Below are the code and all the weights of a small trained network. Each question names an input and a class and asks about switching units off, where a switched-off unit gives its printed mean instead of its output.

import numpy as np


def w(rows, s, z=0):
    codes = np.array(rows[::2]) - 128.0
    scale = np.full(codes.shape[1], s)
    scale[-1] = z or s
    return codes * scale


def norm(h):
    return h / np.sqrt((h * h).mean(-1, keepdims=True) + 1e-5)


def f(y):
    return np.maximum(y, 0)


def log_softmax(a):
    a = a - a.max(-1, keepdims=True)
    return a - np.log(np.exp(a).sum(-1, keepdims=True))


def net(x, mask):
    res = np.array(x, float).reshape(1, 8) / 4 @ E
    u = 0
    for l in range(2):
        y = f(norm(res) @ A[l][:, :-1].T + A[l][:, -1])
        res = res + np.where(mask[u : u + 11], y, B[l][:, -1]) @ B[l][:, :-1]
        u += 11
    return log_softmax(norm(res)[-1] @ U[:, :-1].T + U[:, -1])


A, B = {}, {}
E = w([
[127,131,130,126],'x0',
[130,128,130,123],'x1',
[128,128,126,129],'x2',
[126,128,128,134],'x3',
[112,245,186,112],'x4',
[147,179,13,94],'x5',
[133,126,127,123],'x6',
[253,142,172,190],'x7',
],0.0065)
A[0] = w([
[89,129,33,241,59],'0.n1',
[62,106,142,167,128],'0.n2',
[165,65,180,176,3],'0.n3',
[42,210,94,58,70],'0.n4',
[185,80,120,158,39],'0.n5',
[135,62,90,154,72],'0.n6',
[172,66,23,213,166],'0.n7',
[31,116,187,65,24],'0.n8',
[253,146,143,173,187],'0.n9',
[81,67,171,133,32],'0.n10',
[177,114,254,43,184],'0.n11',
],0.0071,0.0032)
B[0] = w([
[140,94,92,67,156],'0.n1',
[108,175,175,94,172],'0.n2',
[155,35,123,54,170],'0.n3',
[70,206,109,10,213],'0.n4',
[159,135,126,125,162],'0.n5',
[97,207,126,69,171],'0.n6',
[154,80,168,46,236],'0.n7',
[109,106,187,182,187],'0.n8',
[176,146,13,213,253],'0.n9',
[55,183,56,173,165],'0.n10',
[58,152,163,253,232],'0.n11',
],0.0046,0.0048)
A[1] = w([
[149,62,140,97,78],'1.n1',
[108,218,156,137,133],'1.n2',
[178,206,150,140,168],'1.n3',
[17,69,126,155,121],'1.n4',
[5,176,134,172,154],'1.n5',
[172,87,140,161,153],'1.n6',
[137,103,174,207,102],'1.n7',
[164,81,84,158,4],'1.n8',
[141,157,113,93,219],'1.n9',
[165,92,118,177,36],'1.n10',
[92,91,209,174,5],'1.n11',
],0.013,0.004)
B[1] = w([
[101,154,177,169,163],'1.n1',
[69,134,139,72,211],'1.n2',
[67,122,83,254,200],'1.n3',
[186,97,116,219,216],'1.n4',
[166,89,175,112,253],'1.n5',
[162,194,151,116,187],'1.n6',
[127,187,184,62,201],'1.n7',
[170,168,129,90,161],'1.n8',
[144,73,79,158,188],'1.n9',
[125,135,169,8,164],'1.n10',
[107,126,4,93,188],'1.n11',
],0.0084,0.008)
U = w([
[154,12,136,197,253],'0',
[231,169,213,69,28],'1',
[55,81,224,104,228],'2',
[122,231,197,179,41],'3',
[133,26,22,69,112],'4',
[253,137,45,104,195],'5',
[53,176,60,49,126],'6',
[122,184,35,231,71],'7',
],0.017,0.0016)

Each question gives the input, the list of numbers given to net, and the class t.
The units are the neurons (one row each of A and B). Each row of codes is followed by its name. A weight is (code - 128) times the scale printed after its matrix; where a second scale follows, it is the last column's (A, B and U).
mask holds one flag per neuron, layer by layer. A switched-off neuron (its flag False) gives its mean, the last column of its row in B, instead of its output. The means were averaged over made-up inputs and are rounded, as every weight is.
A unit's drop is (log p(t) with every unit on - log p(t) with that unit switched off) / (log p(t) with every unit on - log p(t) with every unit switched off).
The circuit of an input: a set's keep is (log p(t) with only the set's units on - log p(t) with every unit switched off) / (log p(t) with every unit on - log p(t) with every unit switched off). Starting from the 12 units with the biggest drops (on a tie, the unit counted first), units are removed one at a time, each time the one whose removal leaves the highest keep (on an exact tie, the one counted first), for as long as the keep stays at least 0.8.
circuit, biggest first: the units of the circuit, biggest drop first
k most important neurons: the k neurons with the biggest drops, biggest first
top k neurons in layer l: the k neurons of layer l with the biggest drops, biggest first
drop when u is switched off: that unit's drop, to one decimal
input [4,-2,7,-5,-3,-5,5,1], class 1: 3 most important neurons => [1.n7 1.n3 0.n4]
input [-7,7,-4,7,5,-3,-7,0], class 2: circuit, biggest first => [1.n2]
input [8,3,-3,-7,2,-1,7,7], class 3: circuit, biggest first => [1.n3 1.n7 1.n4]
input [-7,6,-6,-5,1,8,6,8], class 7: top 2 neurons in layer 1 => [1.n3 1.n5]
input [-5,6,-8,2,-1,-6,-1,5], class 1: 2 most important neurons => [0.n3 1.n10]
input [6,-5,5,8,1,4,-4,7], class 7: top 3 neurons in layer 1 => [1.n3 1.n5 1.n7]
input [4,-6,-4,-6,1,-4,5,7], class 3: top 2 neurons in layer 0 => [0.n11 0.n7]
input [-1,4,6,-5,-6,0,0,-4], class 0: 2 most important neurons => [1.n4 1.n11]
input [2,8,1,5,2,-3,-5,0], class 2: 2 most important neurons => [1.n5 1.n7]
input [2,7,7,-6,-7,-1,1,-6], class 0: top 2 neurons in layer 1 => [1.n4 1.n11]
input [-1,-4,-8,-1,0,4,4,-4], class 4: 3 most important neurons => [1.n9 1.n7 1.n6]
input [-3,4,4,1,-1,0,7,-1], class 0: top 2 neurons in layer 0 => [0.n4 0.n9]
input [-7,3,8,-5,3,0,-3,-4], class 2: top 2 neurons in layer 1 => [1.n5 1.n11]
input [2,5,2,4,-8,-1,8,-8], class 0: top 2 neurons in layer 1 => [1.n4 1.n11]
input [-2,-5,-5,4,-8,2,0,2], class 5: circuit, biggest first => [1.n8]
input [-4,-5,-2,-6,-1,-8,1,6], class 1: top 2 neurons in layer 1 => [1.n10 1.n7]
input [-2,-7,-3,3,5,-3,-7,-2], class 2: top 2 neurons in layer 1 => [1.n5 1.n2]
input [3,5,3,-4,2,0,-6,-4], class 2: top 2 neurons in layer 0 => [0.n8 0.n4]
input [-8,-2,-2,1,5,-1,2,-7], class 2: drop when 1.n5 is switched off => 0.3
input [1,-4,-3,-7,7,4,-8,4], class 7: drop when 0.n6 is switched off => 0.0
input [-6,-4,-6,5,8,-4,-2,-1], class 2: drop when 1.n2 is switched off => 0.3
input [-8,3,8,0,1,5,3,5], class 7: drop when 0.n9 is switched off => -0.2
input [-4,-8,7,6,2,7,4,3], class 7: top neuron in layer 0 => [0.n3]
